Here is a tiny trained network, its code and every weight. The questions are about switching its units off for an input and a class, where a switched-off unit gives its printed mean instead of its output.

import numpy as np


def w(rows, s, z=0):
    codes = np.array(rows[::2]) - 128.0
    scale = np.full(codes.shape[1], s)
    scale[-1] = z or s
    return codes * scale


def norm(h):
    return h / np.sqrt((h * h).mean(-1, keepdims=True) + 1e-5)


def f(y):
    return np.maximum(y, 0)


def log_softmax(a):
    a = a - a.max(-1, keepdims=True)
    return a - np.log(np.exp(a).sum(-1, keepdims=True))


def net(x, mask):
    res = np.array(x, float).reshape(1, 6) / 4 @ E
    u = 0
    for l in range(4):
        y = f(norm(res) @ A[l][:, :-1].T + A[l][:, -1])
        res = res + np.where(mask[u : u + 9], y, B[l][:, -1]) @ B[l][:, :-1]
        u += 9
    return log_softmax(norm(res)[-1] @ U[:, :-1].T + U[:, -1])


A, B = {}, {}
E = w([
[177,140,123,120,204,136,191,176,223],'x0',
[143,117,124,34,91,129,85,79,179],'x1',
[77,151,70,98,96,157,223,115,125],'x2',
[117,120,3,134,189,95,76,144,126],'x3',
[181,139,78,166,26,153,103,217,150],'x4',
[53,125,170,48,161,122,108,250,98],'x5',
],0.0047)
A[0] = w([
[24,203,66,103,111,171,198,122,141,48],'L0N0',
[151,81,134,134,183,162,150,158,222,28],'L0N1',
[143,137,255,149,89,168,198,151,131,60],'L0N2',
[96,106,24,147,173,41,113,167,133,62],'L0N3',
[165,82,105,169,109,125,143,77,149,32],'L0N4',
[139,91,120,55,114,164,98,103,172,40],'L0N5',
[116,112,38,118,152,68,98,140,126,20],'L0N6',
[189,107,193,152,164,80,31,159,130,3],'L0N7',
[127,87,124,120,156,139,174,198,193,103],'L0N8',
],0.0061,0.0069)
B[0] = w([
[176,36,110,110,125,119,144,132,99,212],'L0N0',
[175,178,142,98,165,111,175,125,109,158],'L0N1',
[129,119,100,114,163,209,71,100,144,250],'L0N2',
[137,128,183,106,133,232,99,93,146,232],'L0N3',
[189,146,104,162,126,76,126,58,118,160],'L0N4',
[122,127,114,68,110,91,88,120,168,156],'L0N5',
[127,127,138,133,133,189,99,100,129,162],'L0N6',
[186,2,149,134,129,93,150,144,93,175],'L0N7',
[172,168,130,114,132,108,137,117,89,215],'L0N8',
],0.0085,0.0022)
A[1] = w([
[110,107,131,100,88,138,108,151,88,79],'L1N0',
[42,134,129,156,77,90,93,110,88,2],'L1N1',
[87,144,39,124,163,138,107,134,136,78],'L1N2',
[99,136,133,75,90,65,108,122,186,49],'L1N3',
[58,146,155,119,179,86,155,101,152,54],'L1N4',
[112,116,143,255,174,171,172,144,60,82],'L1N5',
[139,65,135,121,151,103,146,68,113,140],'L1N6',
[94,146,134,212,178,143,160,193,87,60],'L1N7',
[150,110,151,140,145,87,91,112,117,110],'L1N8',
],0.0071,0.0049)
B[1] = w([
[180,170,139,171,174,96,157,125,128,176],'L1N0',
[181,234,129,123,135,78,147,125,31,156],'L1N1',
[174,61,229,138,138,176,96,110,126,159],'L1N2',
[133,122,104,79,95,83,84,71,196,151],'L1N3',
[94,156,100,229,140,109,155,143,158,157],'L1N4',
[149,111,125,21,73,84,67,67,213,229],'L1N5',
[121,128,120,242,130,87,124,160,155,255],'L1N6',
[138,111,101,2,80,86,65,59,219,172],'L1N7',
[116,89,118,152,150,125,179,136,109,183],'L1N8',
],0.0067,0.0036)
A[2] = w([
[97,110,133,69,90,92,99,102,186,21],'L2N0',
[81,80,63,88,83,151,230,115,98,69],'L2N1',
[42,101,177,46,146,154,88,220,106,30],'L2N2',
[97,128,218,120,84,197,155,111,142,3],'L2N3',
[92,95,127,141,75,130,70,94,21,127],'L2N4',
[32,145,152,152,194,96,146,114,125,62],'L2N5',
[183,159,50,165,49,146,68,254,140,68],'L2N6',
[65,138,146,63,139,88,129,237,104,56],'L2N7',
[86,108,80,150,208,110,105,95,134,110],'L2N8',
],0.0078,0.0042)
B[2] = w([
[140,115,91,79,101,69,97,104,189,186],'L2N0',
[179,21,199,166,180,62,59,190,94,174],'L2N1',
[187,133,67,254,96,137,124,20,157,207],'L2N2',
[107,112,116,132,205,205,40,156,128,160],'L2N3',
[161,179,109,40,211,118,150,206,118,254],'L2N4',
[74,130,195,101,11,136,166,149,160,173],'L2N5',
[2,115,245,119,130,126,207,71,140,232],'L2N6',
[196,151,70,247,104,104,156,7,99,177],'L2N7',
[94,140,215,113,28,183,157,155,131,200],'L2N8',
],0.0071,0.0047)
A[3] = w([
[93,156,98,103,90,127,72,139,18,93],'L3N0',
[129,131,80,120,179,154,197,151,159,136],'L3N1',
[107,140,139,120,173,255,58,114,126,47],'L3N2',
[138,132,109,100,74,151,156,139,143,40],'L3N3',
[175,233,145,91,157,116,197,150,155,198],'L3N4',
[162,207,76,223,112,134,138,66,122,5],'L3N5',
[165,76,112,136,109,133,156,125,109,138],'L3N6',
[152,74,169,176,157,112,68,134,121,133],'L3N7',
[141,73,150,164,88,153,107,148,159,152],'L3N8',
],0.0077,0.0022)
B[3] = w([
[220,179,198,133,254,166,136,140,163,173],'L3N0',
[167,142,213,86,151,136,47,152,49,156],'L3N1',
[60,145,79,161,150,225,77,118,155,231],'L3N2',
[118,114,129,169,162,83,108,87,115,149],'L3N3',
[103,197,98,122,148,90,77,163,38,227],'L3N4',
[117,146,42,221,43,116,133,123,81,254],'L3N5',
[112,98,141,174,144,125,99,162,117,186],'L3N6',
[140,76,73,95,114,160,188,192,121,246],'L3N7',
[67,119,98,82,188,114,126,163,56,241],'L3N8',
],0.0062,0.0041)
U = w([
[151,132,80,210,88,120,140,86,111,222],'0',
[110,116,124,123,173,251,74,116,146,133],'1',
[166,17,159,120,162,86,150,180,102,142],'2',
[178,252,145,101,183,94,127,148,83,123],'3',
[137,121,107,52,93,75,89,80,212,115],'4',
[20,151,210,134,85,120,190,109,147,118],'5',
[81,145,84,125,114,134,152,183,136,58],'6',
[119,164,66,91,84,149,203,203,166,1],'7',
],0.014,0.0072)

Each question gives the input, the list of numbers given to net, and the class t.
The units are the neurons (one row each of A and B). Each row of codes is followed by its name. A weight is (code - 128) times the scale printed after its matrix; where a second scale follows, it is the last column's (A, B and U).
mask holds one flag per neuron, layer by layer. A switched-off neuron (its flag False) gives its mean, the last column of its row in B, instead of its output. The means were averaged over made-up inputs and are rounded, as every weight is.
A unit's drop is (log p(t) with every unit on - log p(t) with that unit switched off) / (log p(t) with every unit on - log p(t) with every unit switched off).
The circuit of an input: a set's keep is (log p(t) with only the set's units on - log p(t) with every unit switched off) / (log p(t) with every unit on - log p(t) with every unit switched off). Starting from the 12 units with the biggest drops (on a tie, the unit counted first), units are removed one at a time, each time the one whose removal leaves the highest keep (on an exact tie, the one counted first), for as long as the keep stays at least 0.8.
circuit, biggest first: the units of the circuit, biggest drop first
most important unit: the unit with the biggest drop
top k neurons: the k neurons with the biggest drops, biggest first
k most important neurons of layer l: the k neurons of layer l with the biggest drops, biggest first
input [-2,3,7,-8,-8,-4], class 1: most important unit -> L2N3
input [6,6,-2,-5,-6,6], class 0: top 4 neurons -> [L2N2; L2N7; L2N4; L1N5]
input [0,-8,1,-6,-3,6], class 4: top 2 neurons -> [L1N7; L1N5]
input [2,8,-8,8,-2,-6], class 1: circuit, biggest first -> [L1N5; L2N8; L2N0; L1N7]
input [0,6,4,-6,7,-6], class 5: top 4 neurons -> [L2N6; L2N2; L0N3; L1N5]
input [-8,4,-2,4,6,-6], class 3: 2 most important neurons of layer 2 -> [L2N4; L2N2]
input [4,-1,-1,-2,-6,6], class 0: circuit, biggest first -> [L2N7; L2N2]
input [8,-8,2,4,-4,-2], class 3: 2 most important neurons of layer 3 -> [L3N4; L3N1]
input [-6,-3,3,5,-8,-7], class 5: circuit, biggest first -> [L2N8; L2N2]
input [4,-8,-4,-6,5,3], class 4: circuit, biggest first -> [L1N7; L1N5]
input [6,6,-5,4,4,-2], class 3: top 2 neurons -> [L0N1; L1N5]
input [-5,-4,0,-8,-8,0], class 1: top 2 neurons -> [L0N2; L2N3]
input [2,-1,3,3,6,6], class 0: top 3 neurons -> [L2N7; L2N2; L1N6]
input [8,-5,6,5,-6,1], class 3: top 2 neurons -> [L0N8; L3N4]
input [6,8,7,1,-6,-8], class 0: top 4 neurons -> [L1N6; L2N4; L1N5; L2N6]
input [1,5,2,-4,-4,4], class 4: 2 most important neurons of layer 0 -> [L0N5; L0N3]
input [-3,5,7,3,8,-6], class 5: circuit, biggest first -> [L2N6]
input [-5,8,-7,-8,7,-2], class 1: 2 most important neurons of layer 1 -> [L1N5; L1N7]
input [-5,0,-8,-8,2,4], class 1: 2 most important neurons of layer 2 -> [L2N3; L2N1]
input [-2,-7,-3,-1,5,4], class 4: circuit, biggest first -> [L1N7]
input [3,-8,5,-3,5,3], class 4: top 2 neurons -> [L1N7; L1N5]
input [7,5,6,3,4,-1], class 3: top 2 neurons -> [L0N8; L0N1]
input [-4,6,-6,0,6,4], class 2: top 2 neurons -> [L0N7; L1N5]
input [3,-1,-4,8,-5,6], class 1: 2 most important neurons of layer 0 -> [L0N3; L0N6]
input [6,0,-8,3,5,-7], class 2: top 3 neurons -> [L0N7; L2N2; L2N7]
input [8,0,-2,-7,1,-5], class 3: 2 most important neurons of layer 0 -> [L0N1; L0N3]
input [-2,4,-4,2,-1,0], class 2: circuit, biggest first -> [L0N7]
input [-1,6,1,5,-1,7], class 0: top 2 neurons -> [L2N2; L1N5]
input [-7,-1,8,7,-3,6], class 2: top 3 neurons -> [L0N0; L2N1; L0N2]
